Below is a small trained network, with its code and all its weights. Each question gives an input and a class and asks what happens when units are switched off, that is, made to give their printed mean instead of their output.

import numpy as np


def w(rows, s, z=0):
    codes = np.array(rows[::2]) - 128.0
    scale = np.full(codes.shape[1], s)
    scale[-1] = z or s
    return codes * scale


def norm(h):
    return h / np.sqrt((h * h).mean(-1, keepdims=True) + 1e-5)


def f(y):
    return y / 2 * (1 + np.tanh(0.7978845608 * (y + 0.044715 * y**3)))


def log_softmax(a):
    a = a - a.max(-1, keepdims=True)
    return a - np.log(np.exp(a).sum(-1, keepdims=True))


def net(x, mask):
    res = np.array(x, float).reshape(1, 4) / 4 @ E
    u = 0
    for l in range(2):
        y = f(norm(res) @ A[l][:, :-1].T + A[l][:, -1])
        res = res + np.where(mask[u : u + 3], y, B[l][:, -1]) @ B[l][:, :-1]
        u += 3
    return log_softmax(norm(res)[-1] @ U[:, :-1].T + U[:, -1])


A, B = {}, {}
E = w([
[30,46,2,150,156],'x0',
[38,248,220,127,94],'x1',
[132,220,146,110,202],'x2',
[124,122,216,41,152],'x3',
],0.0083)
A[0] = w([
[108,104,174,76,3,3],'0.n0',
[59,193,120,128,111,7],'0.n1',
[173,123,205,251,97,15],'0.n2',
],0.013,0.0061)
B[0] = w([
[83,93,250,142,71,250],'0.n0',
[59,152,107,15,132,246],'0.n1',
[177,142,94,189,59,246],'0.n2',
],0.021,0.0018)
A[1] = w([
[92,136,180,133,31,1],'1.n0',
[147,96,170,78,144,29],'1.n1',
[36,254,72,86,47,38],'1.n2',
],0.009,0.004)
B[1] = w([
[162,7,193,131,78,174],'1.n0',
[223,120,195,146,196,118],'1.n1',
[82,158,79,24,108,253],'1.n2',
],0.014,0.0037)
U = w([
[70,67,22,175,168,220],'0',
[85,188,168,82,162,88],'1',
[5,183,80,23,81,112],'2',
[191,185,64,209,28,55],'3',
[201,217,127,131,173,2],'4',
[88,72,209,147,53,153],'5',
[203,54,117,50,194,5],'6',
],0.019,0.0075)

Each question gives the input, the list of numbers given to net, and the class t.
The units are the neurons (one row each of A and B). Each row of codes is followed by its name. A weight is (code - 128) times the scale printed after its matrix; where a second scale follows, it is the last column's (A, B and U).
mask holds one flag per neuron, layer by layer. A switched-off neuron (its flag False) gives its mean, the last column of its row in B, instead of its output. The means were averaged over made-up inputs and are rounded, as every weight is.
A unit's drop is (log p(t) with every unit on - log p(t) with that unit switched off) / (log p(t) with every unit on - log p(t) with every unit switched off).
The circuit of an input: a set's keep is (log p(t) with only the set's units on - log p(t) with every unit switched off) / (log p(t) with every unit on - log p(t) with every unit switched off). Starting from all 6 units, units are removed one at a time, each time the one whose removal leaves the highest keep (on an exact tie, the one counted first), for as long as the keep stays at least 0.8.
units of the circuit, in order: the units of the circuit, biggest drop first
top k neurons: the k neurons with the biggest drops, biggest first
top k neurons in layer l: the k neurons of layer l with the biggest drops, biggest first
drop of u: that unit's drop, to one decimal
input [-5,5,0,4], class 5: top 2 neurons	(1.n0; 0.n0)
input [1,1,3,6], class 1: units of the circuit, in order	(0.n1; 1.n1)
input [5,4,-3,8], class 5: units of the circuit, in order	(0.n0)
input [6,-4,5,8], class 6: top 2 neurons	(1.n1; 0.n2)
input [-8,2,5,0], class 4: units of the circuit, in order	(0.n0; 0.n1)
input [3,-2,-3,5], class 0: units of the circuit, in order	(0.n0; 1.n2)
input [-8,7,0,5], class 5: units of the circuit, in order	(1.n0; 0.n0)
input [-6,7,5,-3], class 2: units of the circuit, in order	(1.n2; 0.n1)
input [3,1,-2,0], class 0: units of the circuit, in order	(0.n1; 0.n0)
input [-6,-2,-4,-2], class 3: top 2 neurons	(0.n2; 0.n1)
input [7,1,6,-7], class 2: top 2 neurons in layer 1	(1.n2; 1.n0)
input [0,7,-6,3], class 5: drop of 0.n0	2.9
input [4,-2,-3,8], class 6: drop of 1.n1	0.4
input [-8,3,2,-3], class 3: top neuron in layer 0	(0.n2)
input [-7,-1,-4,-2], class 3: drop of 0.n0	-0.4
